Look-ups in named tables: a row name and a column name give one cell, copied from the table.

turov
         rizu   muk  lebuden
faf      5298  4888     4880
feme     4367  3869     8544
gik      3162  3684     4431
pezad    5383  8140     7719
mos      4860  4051     5574
godo     5484  3218     2941
durifeg  6005  6614     6624
defadi   4096  6792     5414
zivot    4053  2906     7976
mim      3755  5297     2408
vomom    7431  6609     4242
vaf      5119  6143     1445

What is the rizu of pezad in turov?
5383
What is the lebuden of durifeg in turov?
6624
What is the muk of mos in turov?
4051
What is the muk of pezad in turov?
8140
What is the rizu of gik in turov?
3162
What is the muk of vaf in turov?
6143
What is the muk of defadi in turov?
6792
What is the rizu of durifeg in turov?
6005
What is the rizu of vaf in turov?
5119

gisovoz =
|  | paz | damag |
|---|---|---|
| fuf | 231 | 243 |
| til | 110 | 227 |
| git | 1 | 134 |
| lolare | 98 | 224 |
| gotekov | 128 | 250 |

damag of git is 134
paz of fuf is 231
damag of lolare is 224
paz of git is 1
damag of gotekov is 250
damag of fuf is 243
paz of lolare is 98
paz of gotekov is 128
damag of til is 227
paz of til is 110

Table goz
fields: begip, fako, lasesen, zok, lok, lorerus, venet, memulu, pogesa, nugagaz
zug: [-0.5, 0.1, -0.1, 0.3, 0.1, -0.1, -0.2, 0.2, 0.4, 0.0]
sonas: [-0.1, 0.4, 0.3, 0.0, 0.0, 0.2, 0.2, 0.1, 0.2, 0.3]
ravob: [0.3, -0.3, -0.1, 0.2, 0.2, 0.1, 0.1, 0.1, 0.2, 0.1]
soz: [0.6, 0.1, 0.7, -0.1, 0.2, 0.3, 0.2, 0.1, 0.2, 0.2]
pap: [0.4, -0.2, 0.3, 0.3, 0.1, 0.1, 0.2, 0.2, 0.0, 0.1]
nin: [0.6, 0.1, 0.7, 0.0, 0.2, 0.3, 0.2, 0.1, 0.1, 0.2]
vatafi: [0.6, 0.0, 0.6, 0.4, -0.1, 0.2, 0.2, 0.0, -0.2, 0.0]
nup: [-0.1, -0.1, -0.3, 0.6, -0.3, -0.1, -0.6, 0.2, 0.3, -0.2]
lolenit: [0.0, 0.2, 0.2, 0.1, 0.1, 0.1, 0.1, 0.1, 0.2, 0.2]
zulatis: [0.3, -0.1, 0.0, 0.1, 0.2, 0.2, 0.2, 0.1, 0.2, 0.1]
petiva: [0.4, 0.0, 0.1, 0.1, 0.2, 0.2, 0.2, 0.1, 0.1, 0.1]
fatili: [-0.1, -0.3, -0.1, 0.3, 0.1, -0.1, -0.1, 0.2, 0.4, 0.0]
dodet: [0.4, 0.1, 0.0, 0.1, 0.2, 0.2, 0.3, 0.0, 0.0, 0.2]

What is the lasesen of pap in goz?
0.3
What is the fako of ravob in goz?
-0.3
What is the lok of petiva in goz?
0.2
What is the begip of ravob in goz?
0.3
What is the nugagaz of lolenit in goz?
0.2
What is the fako of petiva in goz?
0.0
What is the venet of pap in goz?
0.2
What is the lok of fatili in goz?
0.1
What is the zok of soz in goz?
-0.1
What is the fako of sonas in goz?
0.4
What is the venet of fatili in goz?
-0.1
What is the lok of dodet in goz?
0.2
What is the begip of nup in goz?
-0.1
What is the lorerus of petiva in goz?
0.2
What is the begip of soz in goz?
0.6
What is the lorerus of dodet in goz?
0.2
What is the nugagaz of nin in goz?
0.2
What is the lasesen of lolenit in goz?
0.2
What is the lok of soz in goz?
0.2
What is the begip of nin in goz?
0.6
Row with the largest nugagaz: sonas

